Below is a small trained network, with its code and all its weights. Each question gives an input and a class and asks what happens when units are switched off, that is, made to give their printed mean instead of their output.

import numpy as np


def w(rows, s, z=0):
    codes = np.array(rows[::2]) - 128.0
    scale = np.full(codes.shape[1], s)
    scale[-1] = z or s
    return codes * scale


def f(y):
    return np.maximum(y, 0)


def log_softmax(a):
    a = a - a.max(-1, keepdims=True)
    return a - np.log(np.exp(a).sum(-1, keepdims=True))


def net(x, mask):
    res = np.array(x, float).reshape(1, 4) / 4 @ E
    y = f(res @ A[0][:, :-1].T + A[0][:, -1])
    res = res + np.where(mask, y, B[0][:, -1]) @ B[0][:, :-1]
    return log_softmax(res[-1] @ U[:, :-1].T + U[:, -1])


A, B = {}, {}
E = w([
[234,174,166,221,124,116,55,170,91],'x0',
[133,136,171,222,128,127,246,90,126],'x1',
[133,178,214,101,114,136,82,8,174],'x2',
[253,84,99,42,140,134,182,95,121],'x3',
],0.004)
A[0] = w([
[103,124,125,107,128,126,141,116,130,127],'N0',
[108,123,123,111,128,125,142,124,126,99],'N1',
[39,140,134,183,130,121,82,135,134,61],'N2',
[68,138,132,162,133,123,98,135,131,66],'N3',
[74,115,118,88,128,126,163,113,127,106],'N4',
[82,120,115,91,126,126,163,114,134,102],'N5',
[128,115,109,132,130,129,140,161,122,46],'N6',
[123,120,103,44,128,127,26,158,127,8],'N7',
[130,128,122,121,131,124,115,132,133,76],'N8',
[191,137,139,177,126,127,86,145,121,84],'N9',
[123,124,110,58,132,123,43,155,130,16],'N10',
[162,128,130,97,122,130,148,110,135,97],'N11',
[129,129,136,127,127,131,121,112,132,91],'N12',
[157,126,127,107,127,129,142,116,133,98],'N13',
[132,138,148,121,127,132,107,88,141,65],'N14',
[132,131,143,170,129,129,190,105,130,72],'N15',
[139,128,149,200,127,126,220,88,132,61],'N16',
[89,118,116,98,125,127,156,118,133,99],'N17',
[139,104,66,142,133,128,181,253,112,2],'N18',
[189,137,136,177,124,123,90,146,115,84],'N19',
[129,137,145,121,126,134,109,95,139,71],'N20',
[168,120,123,102,131,124,144,120,125,82],'N21',
[125,123,115,132,131,131,137,152,126,63],'N22',
[102,122,121,108,125,126,145,120,130,76],'N23',
[48,141,134,174,126,122,89,139,133,61],'N24',
[138,145,169,122,128,127,91,38,143,67],'N25',
[102,130,132,148,124,125,114,131,130,81],'N26',
[133,115,98,144,130,126,153,184,123,30],'N27',
[196,138,143,181,126,126,81,149,112,78],'N28',
[71,116,115,87,126,127,164,107,127,110],'N29',
[225,113,102,66,135,118,170,118,126,75],'N30',
[135,140,165,126,121,129,96,58,142,64],'N31',
[66,115,118,79,127,126,171,114,130,103],'N32',
[191,121,118,95,127,118,150,123,121,74],'N33',
[86,135,135,153,128,120,108,133,128,76],'N34',
[164,129,134,158,127,126,104,138,126,84],'N35',
[133,129,141,159,129,124,173,110,126,71],'N36',
[133,132,149,173,132,127,199,103,128,70],'N37',
[177,123,121,95,133,128,150,120,132,79],'N38',
[134,141,165,118,131,129,99,58,138,68],'N39',
[163,121,118,109,130,128,141,120,131,89],'N40',
[131,132,138,149,131,126,162,116,125,79],'N41',
[185,138,133,175,128,123,92,142,116,81],'N42',
],0.012,0.0015)
B[0] = w([
[124,132,128,118,146,121,124,118,166,166],'N0',
[115,133,137,130,134,125,122,120,157,154],'N1',
[190,106,173,138,109,202,213,134,103,222],'N2',
[171,117,163,135,113,173,183,129,113,188],'N3',
[102,136,128,132,154,124,124,117,213,205],'N4',
[103,136,127,133,153,125,124,115,205,198],'N5',
[97,133,135,125,122,102,134,113,95,157],'N6',
[224,150,75,136,115,122,3,165,96,232],'N7',
[141,132,119,127,125,129,121,132,128,135],'N8',
[96,135,128,127,155,133,123,110,230,201],'N9',
[206,142,80,133,122,124,26,161,99,212],'N10',
[136,119,160,138,124,152,170,121,121,171],'N11',
[115,131,128,131,128,116,131,126,114,139],'N12',
[137,127,147,135,125,150,163,127,121,160],'N13',
[87,132,120,125,126,94,142,125,86,164],'N14',
[181,136,99,119,124,131,52,148,110,188],'N15',
[209,138,82,117,116,128,9,171,103,224],'N16',
[107,133,129,129,144,123,126,119,194,185],'N17',
[16,139,128,114,111,29,153,87,4,254],'N18',
[96,129,121,116,155,131,125,116,229,199],'N19',
[95,129,118,128,124,99,139,128,93,158],'N20',
[149,121,148,138,120,163,164,125,120,169],'N21',
[107,136,135,125,133,113,132,111,101,147],'N22',
[112,131,129,126,134,127,125,125,170,159],'N23',
[182,112,170,135,116,195,205,135,104,211],'N24',
[41,120,117,123,125,61,158,114,47,208],'N25',
[145,120,144,132,120,146,153,126,120,153],'N26',
[72,117,123,112,119,81,133,113,76,182],'N27',
[94,130,125,120,156,130,124,108,244,210],'N28',
[100,131,125,126,152,125,121,116,221,210],'N29',
[180,112,184,157,111,214,215,141,107,236],'N30',
[62,123,118,125,123,72,153,116,61,191],'N31',
[97,137,131,129,156,124,120,112,229,218],'N32',
[156,113,166,142,116,179,174,143,123,189],'N33',
[154,119,148,129,122,162,169,133,113,169],'N34',
[112,126,126,121,140,129,125,120,186,167],'N35',
[166,136,104,126,120,130,75,147,117,170],'N36',
[185,142,93,123,118,129,46,160,112,197],'N37',
[150,119,156,137,120,169,176,133,118,179],'N38',
[58,121,119,120,126,72,151,120,65,191],'N39',
[144,125,145,134,124,156,162,134,121,163],'N40',
[156,135,111,127,126,130,90,141,118,158],'N41',
[101,127,125,118,146,128,123,113,226,194],'N42',
],0.022,0.0046)
U = w([
[92,139,127,118,187,130,125,95,254,253],'0',
[183,92,197,155,100,215,211,141,101,168],'1',
[198,156,63,121,112,116,28,180,101,68],'2',
[38,125,121,109,114,40,158,92,45,28],'3',
],0.007,0.00035)

Each question gives the input, the list of numbers given to net, and the class t.
The units are the neurons (one row each of A and B). Each row of codes is followed by its name. A weight is (code - 128) times the scale printed after its matrix; where a second scale follows, it is the last column's (A, B and U).
mask holds one flag per neuron, in row order. A switched-off neuron (its flag False) gives its mean, the last column of its row in B, instead of its output. The means were averaged over made-up inputs and are rounded, as every weight is.
A unit's drop is (log p(t) with every unit on - log p(t) with that unit switched off) / (log p(t) with every unit on - log p(t) with every unit switched off).
The circuit of an input: a set's keep is (log p(t) with only the set's units on - log p(t) with every unit switched off) / (log p(t) with every unit on - log p(t) with every unit switched off). Starting from the 12 units with the biggest drops (on a tie, the unit counted first), units are removed one at a time, each time the one whose removal leaves the highest keep (on an exact tie, the one counted first), for as long as the keep stays at least 0.8.
units of the circuit, in order: the units of the circuit, biggest drop first
top k neurons: the k neurons with the biggest drops, biggest first
drop of u: that unit's drop, to one decimal
input [-2,-1,5,-7], class 1: units of the circuit, in order	N2
input [-4,5,1,3], class 2: top 2 neurons	N16, N37
input [-1,-1,6,6], class 1: top 2 neurons	N30, N18
input [-2,0,7,-7], class 1: top 4 neurons	N2, N24, N18, N3
input [7,1,-7,-6], class 0: top 3 neurons	N28, N19, N9
input [6,-7,-3,-7], class 1: top 2 neurons	N2, N24
input [1,-4,-8,-8], class 1: top 4 neurons	N2, N24, N3, N25
input [-6,6,8,-6], class 3: top 2 neurons	N25, N31
input [4,8,7,2], class 2: top 4 neurons	N16, N37, N18, N15
input [7,5,8,-6], class 3: top 3 neurons	N25, N31, N39
input [5,3,-7,-6], class 3: top 3 neurons	N18, N30, N27
input [-5,8,-5,7], class 2: top 4 neurons	N16, N37, N15, N2
input [3,-2,-8,7], class 3: top 2 neurons	N18, N27
input [2,8,-6,1], class 2: units of the circuit, in order	N16
input [0,-4,-3,-3], class 2: top 2 neurons	N30, N7
input [6,5,2,6], class 0: drop of N35	0.2
input [-5,0,2,-6], class 1: drop of N5	-0.1
input [-7,8,5,-3], class 2: drop of N32	-0.1
